Here is a tiny trained network, its code and every weight. The questions are about switching its units off for an input and a target symbol, where a switched-off unit gives its printed mean instead of its output.

import numpy as np


def w(rows, s, z=0):
    codes = np.array(rows[::2]) - 128.0
    scale = np.full(codes.shape[1], s)
    scale[-1] = z or s
    return codes * scale


def norm(h):
    return h / np.sqrt((h * h).mean(-1, keepdims=True) + 1e-5)


def f(y):
    return y / 2 * (1 + np.tanh(0.7978845608 * (y + 0.044715 * y**3)))


def softmax(a):
    e = np.exp(a - a.max(-1, keepdims=True))
    return e / e.sum(-1, keepdims=True)


def log_softmax(a):
    a = a - a.max(-1, keepdims=True)
    return a - np.log(np.exp(a).sum(-1, keepdims=True))


def net(x, mask):
    ids = ['ΓΘΛΦΨαβδημπστω'.index(c) for c in x.split()]
    T = len(ids)
    res = E[ids] + P[:T]
    u = 0
    for l in range(3):
        q, k, v = (norm(res) @ M[l].T for M in (Q, K, V))
        z = softmax(np.where(np.tri(T) > 0, q @ k.T / 2**0.5, -1e9)) @ v
        res = res + np.where(mask[u], z, O[l][:, -1]) @ O[l][:, :-1]
        u += 1
        y = f(norm(res) @ A[l][:, :-1].T + A[l][:, -1])
        res = res + np.where(mask[u : u + 12], y, B[l][:, -1]) @ B[l][:, :-1]
        u += 12
    return log_softmax(norm(res)[-1] @ U[:, :-1].T + U[:, -1])


Q, K, V, O, A, B = {}, {}, {}, {}, {}, {}
E = w([
[154,118,127,208,57,89,108],'Γ',
[47,34,121,110,125,95,203],'Θ',
[204,171,58,11,164,119,201],'Λ',
[76,186,133,92,170,233,144],'Φ',
[217,67,124,184,254,117,73],'Ψ',
[164,88,80,116,126,151,114],'α',
[155,120,65,135,107,129,75],'β',
[160,152,150,104,130,160,113],'δ',
[125,84,135,89,48,22,151],'η',
[125,73,200,174,176,130,177],'μ',
[51,52,120,158,14,137,151],'π',
[151,136,37,173,180,112,44],'σ',
[29,86,51,205,103,251,62],'τ',
[178,193,126,88,227,170,137],'ω',
],0.008)
P = w([
[140,72,96,192,171,60,64],'0',
[113,118,123,197,141,133,116],'1',
[183,159,200,89,86,231,232],'2',
[93,133,97,92,110,69,58],'3',
[114,124,113,178,112,112,129],'4',
[164,177,177,86,76,222,236],'5',
[96,120,114,68,110,85,46],'6',
[112,130,104,180,107,107,138],'7',
[137,188,152,91,86,214,244],'8',
[102,101,139,44,111,102,33],'9',
[112,143,99,180,102,101,145],'10',
[120,202,144,96,107,195,253],'11',
[114,93,163,23,124,112,31],'12',
[105,122,98,187,111,105,144],'13',
],0.0075)
Q[0] = w([
[183,148,202,253,13,171,89],'0.h1',
[170,185,142,52,157,195,51],'0.h1',
],0.006)
K[0] = w([
[170,254,85,216,103,108,117],'0.h1',
[86,125,142,124,36,91,162],'0.h1',
],0.0058)
V[0] = w([
[100,34,141,1,127,170,89],'0.h1',
[154,153,147,185,194,229,84],'0.h1',
],0.002)
O[0] = w([
[60,19,56,214,4,162,255,253],'0.h1',
[233,102,67,123,84,251,74,146],'0.h1',
],0.0021,0.00027)
A[0] = w([
[161,146,162,126,163,100,68,120],'0.n1',
[96,166,103,254,131,162,94,2],'0.n2',
[158,65,121,117,100,110,190,126],'0.n3',
[99,129,161,184,100,160,72,130],'0.n4',
[99,176,133,120,109,227,136,148],'0.n5',
[66,119,170,92,152,111,101,105],'0.n6',
[154,211,169,95,147,193,70,87],'0.n7',
[202,142,121,97,153,153,186,130],'0.n8',
[113,161,97,83,169,152,214,97],'0.n9',
[67,89,196,130,154,142,212,136],'0.n10',
[162,99,144,58,56,66,191,148],'0.n11',
[125,171,201,113,149,145,173,76],'0.n12',
],0.0075,0.0082)
B[0] = w([
[121,177,153,177,112,151,144,155],'0.n1',
[1,152,71,73,56,93,121,121],'0.n2',
[97,178,122,122,184,158,88,172],'0.n3',
[128,198,186,88,96,133,155,136],'0.n4',
[142,148,137,116,204,107,166,227],'0.n5',
[144,162,124,112,167,59,100,131],'0.n6',
[63,152,123,190,119,149,99,197],'0.n7',
[112,83,162,144,107,202,136,253],'0.n8',
[179,78,153,180,71,92,108,230],'0.n9',
[138,197,97,114,121,165,102,203],'0.n10',
[162,134,135,198,166,153,126,225],'0.n11',
[64,78,25,123,100,98,90,147],'0.n12',
],0.0068,0.0043)
Q[1] = w([
[131,84,164,191,73,167,245],'1.h1',
[147,52,164,128,110,165,248],'1.h1',
],0.012)
K[1] = w([
[92,97,211,78,152,161,1],'1.h1',
[107,58,200,48,169,119,27],'1.h1',
],0.0093)
V[1] = w([
[124,44,1,52,183,160,131],'1.h1',
[83,158,13,227,126,224,119],'1.h1',
],0.0036)
O[1] = w([
[136,115,4,58,115,160,61,112],'1.h1',
[53,11,78,77,174,46,203,254],'1.h1',
],0.0042,0.0028)
A[1] = w([
[85,44,53,111,79,137,185,91],'1.n1',
[93,142,93,106,178,45,141,72],'1.n2',
[180,182,125,88,122,179,41,99],'1.n3',
[154,135,110,75,78,32,32,6],'1.n4',
[223,68,169,222,127,73,77,4],'1.n5',
[183,60,144,65,138,188,149,132],'1.n6',
[93,85,177,117,115,92,40,156],'1.n7',
[165,100,71,194,195,10,35,30],'1.n8',
[35,193,166,105,98,179,153,178],'1.n9',
[117,44,91,198,57,143,117,181],'1.n10',
[179,37,147,156,43,59,68,69],'1.n11',
[137,137,145,81,1,130,191,135],'1.n12',
],0.0073,0.0033)
B[1] = w([
[137,169,156,136,31,132,78,181],'1.n1',
[126,167,97,215,91,103,93,183],'1.n2',
[166,181,139,75,62,173,43,130],'1.n3',
[233,39,122,177,134,87,91,155],'1.n4',
[164,130,73,94,79,173,193,193],'1.n5',
[93,199,146,130,90,50,114,235],'1.n6',
[23,100,197,51,160,93,142,176],'1.n7',
[131,103,173,185,129,103,2,238],'1.n8',
[216,98,148,180,91,73,114,252],'1.n9',
[145,162,101,165,19,175,212,223],'1.n10',
[112,156,220,86,154,76,217,156],'1.n11',
[59,72,116,173,164,184,69,151],'1.n12',
],0.0063,0.0034)
Q[2] = w([
[56,63,102,176,107,7,47],'2.h1',
[64,78,124,213,193,28,53],'2.h1',
],0.011)
K[2] = w([
[160,150,107,251,69,162,137],'2.h1',
[163,163,96,214,108,156,172],'2.h1',
],0.011)
V[2] = w([
[20,230,122,200,185,217,77],'2.h1',
[189,248,2,119,207,32,164],'2.h1',
],0.0037)
O[2] = w([
[131,148,102,139,254,213,103,251],'2.h1',
[187,171,54,112,125,39,184,16],'2.h1',
],0.0078,0.0013)
A[2] = w([
[193,37,168,97,164,27,158,112],'2.n1',
[161,83,101,110,149,177,8,151],'2.n2',
[71,132,135,186,145,136,208,90],'2.n3',
[73,212,126,29,49,144,38,84],'2.n4',
[93,152,205,131,164,63,121,44],'2.n5',
[195,131,178,181,83,185,176,183],'2.n6',
[9,27,82,133,111,25,110,2],'2.n7',
[180,216,28,113,147,165,77,60],'2.n8',
[164,208,76,60,159,48,50,8],'2.n9',
[236,187,82,123,165,104,130,89],'2.n10',
[149,144,151,132,2,87,24,179],'2.n11',
[69,146,132,178,181,175,65,174],'2.n12',
],0.0077,0.0038)
B[2] = w([
[163,222,64,143,78,255,124,143],'2.n1',
[56,213,137,99,65,69,150,167],'2.n2',
[125,158,155,75,136,190,190,160],'2.n3',
[202,159,222,51,183,149,37,146],'2.n4',
[120,118,210,204,145,133,198,142],'2.n5',
[100,117,89,116,146,54,74,254],'2.n6',
[20,188,38,178,215,39,117,149],'2.n7',
[77,168,225,173,101,121,159,142],'2.n8',
[152,104,131,39,202,164,10,142],'2.n9',
[106,75,177,97,58,178,138,148],'2.n10',
[154,82,147,59,208,179,215,199],'2.n11',
[161,100,70,93,58,155,174,199],'2.n12',
],0.0067,0.0086)
U = w([
[8,89,217,128,125,91,184,123],'Γ',
[54,255,103,137,28,170,105,109],'Θ',
[159,179,103,80,55,43,195,144],'Λ',
[135,206,243,166,122,151,220,63],'Φ',
[133,110,69,135,105,96,8,203],'Ψ',
[172,162,167,41,116,167,64,253],'α',
[104,26,103,68,146,88,156,74],'β',
[149,126,190,230,188,85,123,143],'δ',
[181,53,123,155,153,66,119,106],'η',
[211,181,136,218,110,176,50,119],'μ',
[80,21,169,175,70,188,90,94],'π',
[38,157,21,107,179,58,87,176],'σ',
[21,95,57,50,89,198,110,21],'τ',
[129,120,45,147,210,213,186,132],'ω',
],0.0076,0.0043)

Each question gives the input, a string of symbols that net reads in full, and the target symbol t.
The units are the heads (2 rows each of Q, K, V and O) and the neurons (one row each of A and B). Each row of codes is followed by its name. A weight is (code - 128) times the scale printed after its matrix; where a second scale follows, it is the last column's (O, A, B and U).
mask holds one flag per unit, layer by layer, with each layer's heads first. A switched-off unit (its flag False) gives its mean, the last column of its rows in O or B, instead of its output. The means were averaged over made-up inputs and are rounded, as every weight is.
A unit's drop is (log p(t) with every unit on - log p(t) with that unit switched off) / (log p(t) with every unit on - log p(t) with every unit switched off).
The circuit of an input: a set's keep is (log p(t) with only the set's units on - log p(t) with every unit switched off) / (log p(t) with every unit on - log p(t) with every unit switched off). Starting from the 12 units with the biggest drops (on a tie, the unit counted first), units are removed one at a time, each time the one whose removal leaves the highest keep (on an exact tie, the one counted first), for as long as the keep stays at least 0.8.
circuit, biggest first: the units of the circuit, biggest drop first
most important unit: the unit with the biggest drop
k most important neurons: the k neurons with the biggest drops, biggest first
top k neurons in layer l: the k neurons of layer l with the biggest drops, biggest first
input Θ Θ Φ, target Θ: top 2 neurons in layer 2 => (2.n11 2.n8)
input ω μ Λ Λ β ω β α μ, target β: most important unit => 2.h1
input ω Λ Λ, target ω: top 2 neurons in layer 2 => (2.n2 2.n6)
input μ Θ η Θ Θ Θ π π Λ σ ω Λ, target σ: 2 most important neurons => (2.n6 0.n11)
input Ψ Φ ω μ Θ ω π β α π τ, target τ: top 2 neurons in layer 0 => (0.n2 0.n3)
input ω Φ Ψ π Λ ω ω Θ ω δ, target σ: 2 most important neurons => (0.n10 0.n8)
input ω ω Λ ω ω Λ Λ η η Θ Φ, target Φ: 2 most important neurons => (0.n8 0.n5)
input μ Θ δ Θ δ ω, target Θ: circuit, biggest first => (0.n12 2.n11)
input Λ μ Λ, target Λ: top 2 neurons in layer 1 => (1.n6 1.n9)
input π Λ Γ ω, target Φ: circuit, biggest first => (2.n6 0.n10 2.n5)
input ω Γ Θ ω ω ω ω η, target η: top 2 neurons in layer 0 => (0.n11 0.n8)
input Θ σ μ Ψ π ω, target Ψ: 2 most important neurons => (2.n6 1.n8)
input σ ω ω Λ π Λ τ Ψ Θ Λ Φ, target Φ: 3 most important neurons => (0.n5 0.n8 1.n10)
input ω τ π α Θ, target Θ: most important unit => 0.n8
input α Λ ω μ, target α: 3 most important neurons => (0.n10 0.n7 0.n12)
input Θ Ψ Θ α ω ω α τ τ α ω π, target α: 2 most important neurons => (0.n10 0.n7)
input ω τ ω Θ Λ ω ω ω Θ, target ω: top 2 neurons in layer 0 => (0.n11 0.n7)
input Λ ω α Ψ ω Ψ Ψ, target α: 3 most important neurons => (0.n8 1.n8 1.n5)
input ω ω ω Λ Λ Θ σ ω α, target σ: 2 most important neurons => (2.n6 0.n5)
input β ω ω Φ Λ Θ τ α Ψ α α, target α: most important unit => 1.n1
input ω ω Λ ω Θ Φ ω π ω μ Λ Γ ω, target Φ: 3 most important neurons => (2.n5 0.n1 2.n6)
input τ Φ Λ μ Λ Θ π ω Θ Θ σ Λ, target Θ: 3 most important neurons => (0.n11 1.n10 1.n9)
input ω ω Λ ω Λ α ω π β Λ ω ω π, target Γ: top 2 neurons in layer 1 => (1.n11 1.n7)
input μ ω Φ τ ω ω δ Θ π, target δ: 3 most important neurons => (1.n9 0.n5 0.n8)
input Θ Λ μ, target Θ: top 3 neurons in layer 0 => (0.n10 0.n12 0.n9)
input δ μ Λ, target δ: 2 most important neurons => (0.n8 0.n11)
input Θ Λ Λ Λ π Θ, target Λ: circuit, biggest first => (2.h1)
input Φ Ψ π μ Ψ ω π α ω ω Θ Γ, target ω: top 2 neurons in layer 0 => (0.n7 0.n5)
input Θ Θ π Ψ Λ ω σ Φ ω, target σ: top 3 neurons in layer 0 => (0.n5 0.n12 0.n1)
input Λ μ ω μ Λ ω ω β, target β: 2 most important neurons => (2.n11 0.n8)
